Here is a tiny trained network, its code and every weight. The questions are about switching its units off for an input and a class, where a switched-off unit gives its printed mean instead of its output.

import numpy as np


def w(rows, s, z=0):
    codes = np.array(rows[::2]) - 128.0
    scale = np.full(codes.shape[1], s)
    scale[-1] = z or s
    return codes * scale


def f(y):
    return y / 2 * (1 + np.tanh(0.7978845608 * (y + 0.044715 * y**3)))


def log_softmax(a):
    a = a - a.max(-1, keepdims=True)
    return a - np.log(np.exp(a).sum(-1, keepdims=True))


def net(x, mask):
    res = np.array(x, float).reshape(1, 7) / 4 @ E
    y = f(res @ A[0][:, :-1].T + A[0][:, -1])
    res = res + np.where(mask, y, B[0][:, -1]) @ B[0][:, :-1]
    return log_softmax(res[-1] @ U[:, :-1].T + U[:, -1])


A, B = {}, {}
E = w([
[41,148,162,66,113,210,73],'x0',
[71,42,99,189,140,71,226],'x1',
[163,161,113,110,5,89,101],'x2',
[133,160,214,173,110,140,106],'x3',
[142,163,148,200,99,153,136],'x4',
[179,149,53,105,150,70,147],'x5',
[147,113,54,135,150,118,114],'x6',
],0.012)
A[0] = w([
[80,51,101,156,182,158,229,184],'neuron 1',
[148,197,147,121,248,156,107,254],'neuron 2',
[17,62,85,86,153,110,73,251],'neuron 3',
[90,143,132,153,189,154,194,98],'neuron 4',
[212,102,47,121,101,80,191,111],'neuron 5',
[116,169,102,123,152,186,71,118],'neuron 6',
],0.012,0.007)
B[0] = w([
[167,60,119,94,117,117,215,255],'neuron 1',
[234,55,107,61,96,139,114,228],'neuron 2',
[147,20,185,127,255,194,123,236],'neuron 3',
[75,42,81,110,121,39,122,185],'neuron 4',
[156,67,181,7,147,190,162,212],'neuron 5',
[133,100,137,76,54,121,73,187],'neuron 6',
],0.0086,0.017)
U = w([
[31,166,23,184,202,6,136,1],'0',
[119,52,126,185,162,81,176,74],'1',
[144,119,124,88,148,146,149,210],'2',
[127,190,113,165,72,120,112,46],'3',
],0.014,0.0098)

Each question gives the input, the list of numbers given to net, and the class t.
The units are the neurons (one row each of A and B). Each row of codes is followed by its name. A weight is (code - 128) times the scale printed after its matrix; where a second scale follows, it is the last column's (A, B and U).
mask holds one flag per neuron, in row order. A switched-off neuron (its flag False) gives its mean, the last column of its row in B, instead of its output. The means were averaged over made-up inputs and are rounded, as every weight is.
A unit's drop is (log p(t) with every unit on - log p(t) with that unit switched off) / (log p(t) with every unit on - log p(t) with every unit switched off).
The circuit of an input: a set's keep is (log p(t) with only the set's units on - log p(t) with every unit switched off) / (log p(t) with every unit on - log p(t) with every unit switched off). Starting from all 6 units, units are removed one at a time, each time the one whose removal leaves the highest keep (on an exact tie, the one counted first), for as long as the keep stays at least 0.8.
circuit, biggest first: the units of the circuit, biggest drop first
most important unit: the unit with the biggest drop
top k neurons: the k neurons with the biggest drops, biggest first
drop of u: that unit's drop, to one decimal
input [8,5,1,-2,3,4,-6], class 1: circuit, biggest first => (neuron 5; neuron 2)
input [8,3,-3,3,-2,-3,6], class 1: circuit, biggest first => (neuron 3; neuron 5)
input [4,2,8,0,7,2,8], class 3: circuit, biggest first => (neuron 3; neuron 1)
input [3,3,-3,-8,-7,1,4], class 1: most important unit => neuron 3
input [6,2,5,2,4,8,-1], class 3: circuit, biggest first => (neuron 3; neuron 1; neuron 5)
input [3,-2,8,2,-1,-2,7], class 3: top 4 neurons => (neuron 5; neuron 3; neuron 1; neuron 2)
input [-7,0,1,8,0,-3,-8], class 3: circuit, biggest first => (neuron 3; neuron 1; neuron 5)
input [-4,7,5,-3,1,-1,0], class 2: top 3 neurons => (neuron 5; neuron 4; neuron 3)
input [3,-8,4,0,2,-3,4], class 3: top 2 neurons => (neuron 3; neuron 5)
input [-4,6,1,-8,-7,0,5], class 2: top 2 neurons => (neuron 5; neuron 4)
input [7,3,-1,-3,-7,-2,-1], class 1: top 2 neurons => (neuron 3; neuron 5)
input [4,6,4,6,-8,2,-5], class 1: top 2 neurons => (neuron 5; neuron 2)
input [-8,1,6,-2,7,3,-8], class 2: drop of neuron 5 => 0.8
input [-2,-1,7,4,-2,-8,-1], class 3: drop of neuron 5 => 0.1
input [2,-6,7,-5,5,-3,0], class 3: drop of neuron 3 => 0.1
